Below is a small trained network, with its code and all its weights. Each question gives an input and a class and asks what happens when units are switched off, that is, made to give their printed mean instead of their output.

import numpy as np


def w(rows, s, z=0):
    codes = np.array(rows[::2]) - 128.0
    scale = np.full(codes.shape[1], s)
    scale[-1] = z or s
    return codes * scale


def f(y):
    return y / 2 * (1 + np.tanh(0.7978845608 * (y + 0.044715 * y**3)))


def log_softmax(a):
    a = a - a.max(-1, keepdims=True)
    return a - np.log(np.exp(a).sum(-1, keepdims=True))


def net(x, mask):
    res = np.array(x, float).reshape(1, 6) / 4 @ E
    y = f(res @ A[0][:, :-1].T + A[0][:, -1])
    res = res + np.where(mask, y, B[0][:, -1]) @ B[0][:, :-1]
    return log_softmax(res[-1] @ U[:, :-1].T + U[:, -1])


A, B = {}, {}
E = w([
[29,101,151,105],'x0',
[190,2,193,55],'x1',
[99,194,133,84],'x2',
[128,57,38,149],'x3',
[99,79,195,245],'x4',
[120,241,208,112],'x5',
],0.0073)
A[0] = w([
[245,159,129,151,235],'n0',
[164,156,190,117,124],'n1',
[240,160,53,143,253],'n2',
[218,120,208,116,80],'n3',
[73,157,223,88,194],'n4',
[73,81,56,74,184],'n5',
[1,127,121,218,149],'n6',
[144,149,172,201,247],'n7',
[205,176,99,163,109],'n8',
[56,111,103,51,188],'n9',
[142,44,76,37,171],'n10',
[112,25,165,101,159],'n11',
[238,131,199,143,204],'n12',
[176,103,179,167,205],'n13',
[114,79,228,170,232],'n14',
[122,136,105,227,119],'n15',
[61,144,141,77,158],'n16',
[17,157,205,82,176],'n17',
],0.0096,0.0053)
B[0] = w([
[19,24,141,32,237],'n0',
[151,155,153,70,177],'n1',
[3,81,73,30,254],'n2',
[121,39,194,59,184],'n3',
[212,185,149,37,231],'n4',
[100,123,59,214,206],'n5',
[123,209,145,215,235],'n6',
[79,110,254,99,232],'n7',
[49,71,153,140,171],'n8',
[209,183,41,142,190],'n9',
[163,145,45,137,232],'n10',
[180,102,103,158,209],'n11',
[96,40,199,31,230],'n12',
[126,70,207,148,195],'n13',
[208,98,206,148,228],'n14',
[67,138,208,207,189],'n15',
[196,185,86,114,175],'n16',
[247,207,138,86,227],'n17',
],0.0081,0.0075)
U = w([
[55,95,117,98,208],'0',
[154,61,129,205,36],'1',
[94,168,19,161,207],'2',
[128,98,190,68,44],'3',
[172,254,179,94,156],'4',
[40,176,202,249,3],'5',
],0.0095,0.0045)

Each question gives the input, the list of numbers given to net, and the class t.
The units are the neurons (one row each of A and B). Each row of codes is followed by its name. A weight is (code - 128) times the scale printed after its matrix; where a second scale follows, it is the last column's (A, B and U).
mask holds one flag per neuron, in row order. A switched-off neuron (its flag False) gives its mean, the last column of its row in B, instead of its output. The means were averaged over made-up inputs and are rounded, as every weight is.
A unit's drop is (log p(t) with every unit on - log p(t) with that unit switched off) / (log p(t) with every unit on - log p(t) with every unit switched off).
The circuit of an input: a set's keep is (log p(t) with only the set's units on - log p(t) with every unit switched off) / (log p(t) with every unit on - log p(t) with every unit switched off). Starting from the 12 units with the biggest drops (on a tie, the unit counted first), units are removed one at a time, each time the one whose removal leaves the highest keep (on an exact tie, the one counted first), for as long as the keep stays at least 0.8.
units of the circuit, in order: the units of the circuit, biggest drop first
top k neurons: the k neurons with the biggest drops, biggest first
drop when u is switched off: that unit's drop, to one decimal
input [7,-2,0,-6,5,-7], class 5: units of the circuit, in order	n6
input [8,5,2,4,1,-2], class 1: units of the circuit, in order	n2; n11
input [-5,1,4,-1,-8,5], class 0: units of the circuit, in order	n2; n0
input [4,-4,1,-2,-7,-1], class 2: units of the circuit, in order	n7; n5; n9
input [-6,3,5,7,-2,-5], class 2: units of the circuit, in order	n10; n7
input [-6,-4,0,-3,5,-3], class 5: units of the circuit, in order	n15; n4
input [4,4,0,-2,8,-4], class 1: units of the circuit, in order	n11; n2
input [-3,3,6,-4,8,8], class 3: top 4 neurons	n12; n3; n7; n13
input [-8,5,6,6,0,-4], class 0: top 2 neurons	n2; n0
input [-4,-5,4,7,2,4], class 5: drop when n15 is switched off	0.2
input [-6,1,-7,-5,-4,0], class 0: drop when n2 is switched off	0.4
input [-8,0,-5,3,-1,-5], class 0: drop when n2 is switched off	0.1
